Two labels a row:
[11.3,-10.9,22.3,47.5,-5.6,-12.1,-3.2,-6.2,-19.2,4.5,-14.7,40.3,-2.5,1.2,-2.3,-5.2,3.9,3.1,-4.2,3.6,5.6,-12.8,-15.3,-5.4,-0.4,-0.8,1.6,33.9,5.7,-5.8,-10.3,2.6,-1.5,-1.5,1.6,11.1,-12.0,-0.6,-2.7,-6.3,-17.8,-10.0,1.1,0.5,2.8,6.0,-0.2,1.5,-7.9,4.9,10.5,7.6,-9.8] | M gh
[2.9,19.1,28.3,37.4,-3.2,-6.4,-5.0,-3.4,-9.1,-5.3,-32.3,65.9,-0.9,-10.6,8.5,-14.8,7.8,-8.6,4.2,-3.0,16.5,1.8,-10.0,-2.8,15.1,6.5,-4.7,-0.3,0.8,-17.4,18.5,-2.6,-1.9,-9.0,21.5,0.1,-20.1,3.8,6.8,-8.6,-2.8,-1.6,6.8,-4.8,-1.0,-17.2,6.4,6.4,-14.1,4.6,7.7,2.7,-21.3] | F gh
[7.5,-20.6,21.4,46.8,-6.2,-6.4,-0.1,-9.6,-22.4,-6.4,-10.5,34.8,-5.3,-6.3,4.2,-4.6,-0.9,-7.9,-4.0,3.5,2.5,-10.3,-11.3,-10.6,-2.8,-2.0,0.5,26.6,5.7,-5.6,-10.3,2.1,-2.4,-2.9,-2.5,16.9,-14.0,3.6,1.0,-12.3,-14.6,-6.1,-1.0,-0.5,-3.5,6.7,1.0,-0.4,-10.5,4.4,2.4,7.3,-10.7] | M gh
[12.3,-29.0,10.9,46.4,-8.2,-7.3,6.5,-9.6,-22.1,-1.5,-7.0,27.5,-2.7,-2.8,7.0,-2.7,3.7,-2.6,-5.4,3.4,-4.9,-11.1,-12.9,-6.7,-4.4,-1.4,1.5,36.7,8.6,-3.4,-26.0,2.8,-4.5,-5.8,-8.3,21.6,-13.8,-2.3,3.9,-14.0,-12.8,-9.2,7.0,4.3,-0.3,6.4,0.5,2.0,-2.9,4.6,4.1,9.2,-5.1] | M gh
[13.1,-26.1,19.4,48.2,-6.5,-4.7,4.7,-11.4,-29.2,-0.4,-3.3,29.6,-1.5,-7.5,6.2,1.1,9.6,-12.0,-4.6,3.1,-7.9,-14.8,-20.5,-6.3,-15.5,0.2,8.3,44.0,10.3,-3.3,-18.4,13.6,-10.2,-2.4,-6.5,14.0,-13.6,1.1,5.0,-12.1,-17.8,-9.2,6.6,0.2,6.1,8.9,-14.2,-2.7,-2.9,7.2,1.4,5.6,-7.9] | M gh
[30.2,-20.9,24.6,35.4,-5.7,-3.2,2.7,-5.2,-26.9,5.1,-13.4,36.1,5.1,-2.6,11.7,-4.9,5.3,-10.7,-0.7,8.2,-1.2,-10.3,-16.6,-4.9,-10.5,-1.5,-0.9,35.3,6.4,-1.6,-12.2,2.7,-6.5,-5.3,0.2,15.8,-16.2,-1.8,5.0,-12.6,-12.6,-5.1,5.8,0.1,1.2,4.4,0.7,0.6,-7.7,4.6,3.4,-0.9,-6.7] | M gh
[17.8,-22.7,23.1,53.8,-8.9,-2.2,1.6,-11.5,-26.2,-0.1,-15.1,32.1,-16.3,3.6,6.9,-2.5,4.8,-1.9,-3.3,6.4,0.6,-14.4,-18.8,-2.9,-3.5,16.4,6.9,41.6,9.5,-8.0,-12.1,4.8,-1.5,-10.8,-6.3,21.1,-12.6,-0.7,4.0,-12.5,-12.0,-9.1,2.1,1.1,0.7,6.6,2.5,1.1,-1.0,1.4,-1.1,9.6,-9.8] | M gh
[23.7,-22.8,29.9,58.4,10.0,-10.8,-2.7,-10.5,-10.4,-6.1,-2.7,27.8,-0.7,-2.8,-1.6,-2.8,12.0,-9.5,11.3,-0.9,-6.7,-12.2,-3.1,-8.6,-9.6,5.5,9.6,45.2,6.0,-16.1,19.8,3.5,-4.6,-5.3,-2.0,8.6,-20.1,5.9,0.4,-11.6,-17.7,-9.3,-0.4,-0.2,1.6,7.6,-5.0,-3.1,-11.3,3.1,-0.8,3.9,-4.3] | M dq
[9.3,-7.4,14.2,46.4,-9.4,-3.7,3.2,-6.7,-22.2,-3.9,-11.3,34.1,-6.3,0.6,3.6,-2.7,9.1,-7.1,-1.2,1.5,2.6,-8.0,-18.0,-4.6,-2.5,-3.3,2.1,27.7,5.2,-8.6,-3.1,2.4,-4.6,-5.4,2.9,12.1,-19.0,4.7,3.2,-13.8,-9.0,-5.2,5.1,-3.0,-9.2,-0.3,1.5,-3.3,-3.1,9.5,6.4,7.3,-6.9] | M gh
[10.7,-21.3,14.3,53.0,-8.4,-6.7,3.3,-7.2,-20.5,-1.8,-11.3,19.8,-5.5,0.3,5.5,-5.3,3.6,-6.4,-4.5,0.6,-4.1,-13.9,-15.0,-10.8,-2.0,-6.1,-0.1,38.5,10.2,-4.8,-16.1,1.7,-4.6,-10.0,-1.1,16.2,-16.3,6.6,-1.9,-13.6,-3.5,-9.5,2.9,-2.8,0.7,7.7,-0.6,-0.1,-0.5,1.3,1.6,4.6,-6.0] | M gh
[11.9,-18.6,19.3,37.1,-10.3,-13.1,-0.3,-7.5,-18.8,0.4,3.4,27.9,-3.2,-4.6,0.7,-1.5,1.2,4.3,1.7,0.7,1.2,-13.6,-4.5,-2.5,-2.2,-1.5,7.3,39.9,9.4,2.4,-6.4,3.1,-6.1,-18.0,-3.8,3.0,-12.2,3.1,-0.1,-12.4,-15.5,-6.3,14.8,1.9,2.7,8.1,-3.6,-7.3,0.4,7.2,4.1,4.9,-3.4] | M gh
[13.1,-22.4,34.8,47.2,-6.7,-6.2,-0.8,-12.9,-23.4,0.7,-13.7,48.2,9.4,-15.1,0.0,2.3,9.6,-0.9,1.0,6.6,1.5,-10.6,-3.2,-5.0,-11.0,3.6,-2.7,45.2,-1.7,-1.7,9.7,-6.0,-6.1,-8.4,-4.3,-2.4,-19.5,13.2,7.4,-18.3,-16.3,-10.0,4.3,-5.5,8.8,7.7,-5.8,-12.1,-6.2,4.6,2.1,-0.1,-12.3] | M dq
[14.8,-20.4,29.1,59.9,-12.0,-9.1,-7.7,-8.3,-21.4,4.9,-15.9,29.4,-3.9,-3.4,3.0,10.6,10.7,-5.6,-3.4,1.7,-1.1,-13.3,-18.7,-7.7,-3.3,-1.3,7.8,37.7,1.6,-8.9,-2.7,5.8,-1.2,2.5,-0.2,15.0,-20.6,2.0,-4.1,-3.5,-12.5,-5.1,-0.9,0.0,-20.6,13.5,-2.8,-2.8,-5.2,5.9,-1.0,10.4,-7.0] | M gh
[18.0,-18.1,28.0,59.5,-4.8,-6.1,-3.1,-6.0,-12.8,-2.2,-9.2,12.9,-1.7,5.1,-6.6,2.3,9.2,-3.9,-2.0,3.2,-3.1,-11.7,-4.2,-8.1,-5.9,3.9,11.4,30.0,4.2,-0.7,6.1,5.5,-4.7,2.0,0.7,5.6,-9.4,3.9,3.0,-2.1,-7.7,4.5,2.8,-9.4,0.4,7.7,-8.9,-6.4,-9.4,3.1,-7.9,4.7,-5.0] | M dq
[12.3,-19.6,31.9,40.2,-8.4,-8.2,-2.1,-8.4,-19.9,-4.1,-3.7,37.1,11.3,-2.3,-0.6,-3.1,11.0,-9.0,4.4,0.2,-1.0,-11.7,-5.4,-6.1,-19.1,5.9,2.0,39.3,1.0,-0.7,6.7,1.5,-3.2,-7.8,-1.5,-0.1,-10.0,8.4,1.6,-9.1,-14.7,-9.4,1.1,0.8,1.5,13.4,0.4,-5.3,-14.1,2.4,0.1,-6.6,-8.3] | M dq
[13.1,-16.2,22.2,50.2,-8.2,-9.2,7.3,-9.2,-21.9,-2.3,-10.6,34.4,-8.3,-4.5,3.9,-4.3,3.4,-0.1,-2.2,1.9,2.4,-12.6,-15.9,-12.0,-4.9,-3.5,-1.9,36.0,8.9,-7.9,-15.6,2.4,-4.0,-5.0,-2.2,18.4,-15.8,-2.8,7.1,-14.4,-12.8,-7.6,6.6,2.3,1.9,9.2,-2.5,0.2,-3.6,1.9,-0.7,4.3,-9.3] | M gh
[6.9,-13.4,13.5,38.8,-11.0,-7.4,8.7,-13.0,-15.3,0.2,-15.7,34.5,2.4,-4.7,2.6,-2.2,2.6,3.8,-4.8,5.8,-1.5,-10.4,-11.3,-3.6,-1.7,-14.0,9.1,33.6,4.0,-1.7,-5.1,20.8,-6.0,-4.4,-14.4,9.3,-13.9,-0.4,1.1,-8.6,-13.7,-4.0,1.1,-1.6,3.6,5.6,5.1,-1.6,2.2,4.0,3.3,4.4,-8.8] | M gh
[9.7,-19.4,17.3,37.2,-5.1,-2.3,2.3,-8.1,-20.5,-0.8,-7.4,24.1,6.0,0.0,5.3,34.1,1.4,-3.5,1.6,3.9,-1.1,-9.8,0.0,-13.4,-7.3,8.2,6.4,25.2,5.9,2.8,-11.2,1.4,-5.9,-3.6,-5.1,12.9,-11.7,5.0,6.3,-6.7,-18.2,-8.6,0.7,-3.4,5.9,9.1,3.3,1.7,3.4,-6.1,2.0,7.1,-7.2] | M gh
[9.0,-18.4,14.0,53.3,-7.1,1.1,7.7,-14.2,-25.3,-1.5,-11.5,31.6,-5.8,-2.2,18.6,-15.1,10.3,-7.5,-14.3,-1.5,-0.9,-12.5,-15.0,-3.5,-2.5,1.5,2.2,34.6,9.0,-8.5,-9.0,2.2,-1.6,-1.7,-3.2,17.2,-22.0,-1.7,1.7,-17.6,-8.4,-5.3,4.8,-1.3,2.8,1.4,3.3,-8.2,-0.4,6.9,8.1,6.2,-6.4] | M gh
[10.7,-21.5,21.3,53.4,-5.4,-8.2,3.6,-11.1,-19.8,-10.7,-8.9,32.7,-1.4,-0.9,5.5,-7.2,5.6,-3.1,-3.0,4.3,1.2,-16.4,-10.9,-8.3,-4.9,-0.2,-1.2,40.1,6.6,-2.8,-10.7,1.0,-4.2,-6.8,-1.9,13.2,-15.9,-2.0,6.2,-12.8,-13.5,-17.2,4.4,-1.4,-2.1,6.5,-2.7,0.4,-2.0,7.6,2.0,5.1,-9.6] | M gh
[10.9,-16.4,30.1,57.9,-11.3,-13.0,-10.5,-15.3,-30.3,-2.9,-12.0,50.5,-12.5,-3.9,6.5,-3.4,2.9,-2.8,-2.7,-0.6,4.0,-16.2,-16.8,-5.3,-9.9,-3.7,1.2,41.3,6.8,-2.2,-19.9,-1.5,-7.4,-7.8,0.6,15.1,-18.7,6.9,7.5,-9.0,-16.5,-16.7,5.7,0.5,1.4,1.4,2.4,-5.6,-10.0,12.2,-8.8,3.5,-11.7] | M gh

Two labels a row:
[1.0,-1.6,2.2,5.2,-5.5,-3.1,5.9,-0.1,-1.9,5.0,0.0,0.0,15.7,4.3,11.7,18.5,2.9,4.5,6.3,-1.2,0.8,-2.1,3.5,16.8,-1.2,4.0,-9.8,4.9,-1.6,-5.8,0.5,1.2,1.0,11.8,2.4,-3.1,-2.3,2.4,8.3,2.8,1.0,-13.7,3.2,-0.8,8.9,-1.0,4.4,-4.8,-4.0,1.2,0.0,16.5,11.7] | pg Tc
[4.9,-0.2,0.6,6.4,-4.6,3.4,5.7,6.1,1.7,-3.5,0.0,-1.0,3.4,13.3,1.2,-0.7,-4.0,-1.7,-1.1,-6.0,-2.6,0.3,-2.3,-5.3,5.2,-2.8,3.7,13.7,-7.7,-4.7,0.6,2.7,3.2,-1.7,-4.0,1.9,-0.3,1.2,-5.4,0.4,-0.1,-5.4,3.8,-6.4,-33.8,-1.8,2.8,4.9,-2.8,3.9,-7.0,21.4,-8.3] | mn Tc
[1.1,0.1,-1.1,5.0,-2.7,4.1,-0.1,3.9,1.0,10.7,-0.3,-1.4,-0.3,-1.4,7.2,-2.0,-2.1,0.9,-7.3,-2.1,0.2,-1.1,-1.0,7.7,3.5,-1.1,0.8,0.6,-1.8,4.8,2.1,7.6,4.3,6.3,-1.1,-6.2,2.0,6.5,2.6,0.4,-7.5,-16.0,1.9,-2.3,17.9,-1.2,3.0,6.8,-3.2,2.1,-4.3,-5.7,-3.6] | fj Tc
[2.0,-4.3,0.5,-0.6,-2.6,-6.5,-4.9,2.6,-6.1,7.9,-10.6,-0.1,9.5,-5.8,4.2,1.3,-0.3,5.5,-15.8,2.9,1.0,-0.4,4.9,-8.6,4.5,-20.6,-1.0,-5.1,-0.5,17.8,-0.3,3.1,5.7,-11.4,1.0,-2.4,-1.1,2.4,-7.8,-1.1,-4.0,-8.5,2.3,12.0,18.0,2.8,-0.2,-8.5,1.6,-1.4,2.9,-21.6,0.3] | mn rc
[3.2,-1.1,7.0,5.3,-7.9,-0.8,1.7,1.7,-0.8,-6.2,-11.3,1.7,2.6,3.2,9.5,10.0,0.7,3.0,-16.5,-1.1,-0.7,-4.2,3.3,-3.0,6.1,0.4,-5.1,9.5,-1.9,-10.6,-6.8,-5.1,0.6,-0.1,-1.7,2.8,-1.6,3.6,1.1,-4.0,3.5,-2.6,2.7,7.5,-8.3,-1.1,-3.8,-3.6,0.1,-1.0,8.2,25.2,10.9] | mn Tc
[6.5,-3.2,2.4,7.4,-7.6,2.6,4.7,7.8,-1.9,12.0,-5.5,-3.5,11.5,-0.5,10.2,4.3,-2.6,2.4,-2.9,-3.8,0.0,-1.9,0.6,5.4,7.0,-8.6,-2.2,11.2,-7.7,1.9,-1.0,8.0,6.3,-5.6,-1.2,-2.7,1.3,6.7,-1.2,1.4,-7.1,-19.1,2.3,2.3,6.5,4.4,5.3,2.6,-4.1,2.2,-7.2,6.5,-7.6] | mn Tc
[4.6,-0.5,4.4,4.9,-6.4,2.6,7.9,5.8,1.5,-5.6,-3.2,6.0,8.1,5.8,1.6,10.5,0.1,-1.7,-2.4,-1.4,-3.6,-1.4,1.7,5.6,7.7,2.8,-2.9,24.6,-7.2,-8.3,-4.9,0.0,3.7,-9.6,-1.8,5.3,-1.8,2.4,-1.3,-0.5,1.2,1.9,1.8,1.2,-17.9,3.4,2.9,-2.4,-4.8,2.2,-6.4,20.9,2.3] | fj Tc
[5.8,-2.9,3.3,10.4,-2.3,-4.5,12.7,2.7,4.0,-5.6,9.5,1.8,11.2,11.6,-1.2,19.7,0.4,-4.8,-2.0,-4.0,-0.9,8.4,2.1,10.7,0.0,4.0,1.9,29.9,-6.2,-0.6,6.3,0.5,9.5,-11.4,1.8,1.3,-2.7,2.2,6.8,-5.3,-11.2,12.2,2.3,1.5,-12.8,-1.8,3.5,-9.6,-5.9,1.9,-49.5,1.9,-0.6] | Bf Tc
[-3.1,-1.9,-1.0,1.5,-1.5,-3.3,-0.4,2.7,-2.0,10.9,2.5,-0.4,13.2,9.7,8.1,5.7,0.1,2.0,-2.8,-0.1,1.3,-4.5,1.7,17.1,-0.3,-2.3,-10.7,-8.8,0.8,0.6,1.0,1.4,2.7,18.8,1.3,-4.7,-1.1,0.1,-1.6,8.1,-0.1,-11.3,1.5,-3.2,10.5,-4.3,5.5,-4.0,-2.9,1.2,-0.8,7.4,7.2] | fj rc
[3.1,-2.6,0.0,5.9,-5.1,-6.3,-1.1,8.5,-0.3,3.6,-7.1,6.9,5.4,3.4,8.3,6.1,1.1,-1.4,-29.9,0.4,-1.3,-2.1,6.8,7.0,6.7,-3.8,-9.4,18.1,0.8,3.8,-2.5,3.3,9.7,-5.0,1.8,2.6,-2.3,6.2,-1.8,-0.8,-6.3,-5.0,1.8,9.4,12.2,3.2,3.3,-16.2,-4.6,0.3,-7.3,2.0,15.9] | mn Tc
[3.8,-2.7,3.2,3.2,-4.4,5.0,1.6,6.2,-1.5,6.8,-5.2,-3.5,4.1,-2.0,2.2,-1.5,-3.3,-0.6,-3.6,-1.4,-0.5,-1.5,-0.7,-1.1,6.8,-9.3,2.0,4.7,-6.3,1.2,-2.0,2.0,3.1,-8.6,-3.3,1.3,2.0,2.7,-6.0,0.9,-4.6,-4.2,1.5,1.0,1.3,-0.8,2.9,5.7,0.5,1.9,-6.6,2.9,-14.4] | pg Tc
[-5.1,2.0,-16.7,-7.0,6.6,-5.5,-6.8,6.9,0.6,9.7,6.3,0.5,3.3,9.4,-1.9,-17.1,2.2,-7.8,-0.6,0.8,-1.0,-6.6,-0.4,9.2,-0.9,-0.3,-17.2,2.2,5.7,-1.2,-1.5,-0.4,-0.2,20.4,1.5,2.5,-2.5,-5.7,-9.7,11.1,-0.8,-3.8,-3.4,-9.4,21.4,4.8,8.3,-12.7,-2.6,3.5,15.9,0.7,15.1] | mn rc
[-1.3,-1.6,-5.4,-2.7,-0.2,-2.9,-4.3,10.1,-1.5,9.2,-2.6,0.8,7.6,5.2,1.4,-4.6,0.3,-4.2,-14.3,0.8,-1.0,-4.8,3.1,6.8,4.9,-9.6,-13.1,4.0,2.1,2.8,-3.7,1.8,6.9,4.4,-0.3,4.8,-0.6,-0.6,-11.7,2.9,-6.0,-0.9,-0.4,1.8,13.6,4.7,5.4,-12.8,-2.8,1.0,-0.9,0.9,7.6] | mn rc
[0.9,-0.6,-7.8,-13.4,3.0,-0.7,-10.6,5.5,-4.8,10.3,-6.5,-2.4,12.7,-2.8,-0.2,-17.3,-1.7,3.2,5.4,3.4,2.1,-1.6,1.8,-22.9,3.6,-25.8,-7.3,-23.6,1.4,20.0,-5.4,7.1,-2.5,-3.7,-0.6,2.0,0.8,-1.5,-14.7,5.8,0.4,-17.0,1.2,0.8,-10.3,11.4,4.7,-5.9,1.6,3.9,24.6,-16.2,2.0] | mn rc
[5.0,1.3,-1.6,6.0,-5.1,0.8,3.6,3.9,2.6,4.2,-5.7,3.6,-0.9,-4.3,5.9,0.6,1.4,2.5,-4.4,-2.1,-4.0,-3.1,1.0,5.3,4.0,7.1,1.9,23.1,-5.9,-2.8,0.6,5.2,3.2,-10.9,-0.3,-2.4,-0.2,6.8,4.3,0.5,-2.0,-13.2,1.3,1.8,17.5,3.5,0.8,2.5,-5.3,1.5,8.1,1.3,-0.2] | fj Tc
[-2.4,-1.1,-2.7,-9.2,1.1,-6.4,-12.6,4.6,-4.4,8.9,-9.9,5.9,6.8,-1.2,4.4,-5.4,-0.6,6.5,-21.9,5.9,0.6,-4.2,5.9,-9.5,3.5,-20.2,-6.2,-20.7,5.1,22.6,-3.2,4.6,3.3,-2.5,2.2,-3.3,-0.7,2.2,-10.7,2.3,0.6,-15.4,0.8,10.6,10.7,4.0,2.2,-13.5,1.5,-0.4,16.6,-24.5,12.4] | pg rc
[-1.0,-2.8,-5.1,-6.6,3.1,-4.4,-5.1,5.1,-1.8,5.8,0.7,1.8,10.5,-1.9,-1.7,-4.9,0.0,-1.1,2.4,2.2,1.5,1.4,3.3,-3.7,-0.6,-11.5,-6.0,-5.0,3.4,12.4,0.1,2.9,2.8,-2.4,2.5,0.0,-0.3,-1.7,-4.4,1.7,-4.4,-1.8,-1.2,3.4,3.4,4.8,3.3,-11.5,0.4,1.8,-2.5,-15.6,7.0] | pg rc
[1.7,-0.8,-5.6,-5.0,1.0,-3.6,-8.4,5.8,2.2,8.0,2.9,1.2,6.2,0.1,0.7,-2.5,-0.7,-2.9,-15.5,0.1,2.3,4.8,4.6,-7.3,2.2,-10.6,-8.8,-7.2,8.3,16.9,-1.5,8.4,7.0,0.1,1.6,2.4,0.3,3.4,-1.8,-1.1,-12.2,-7.3,-4.3,1.5,-4.0,5.7,3.9,-17.6,-1.2,1.8,-13.8,-13.7,13.6] | mn rc
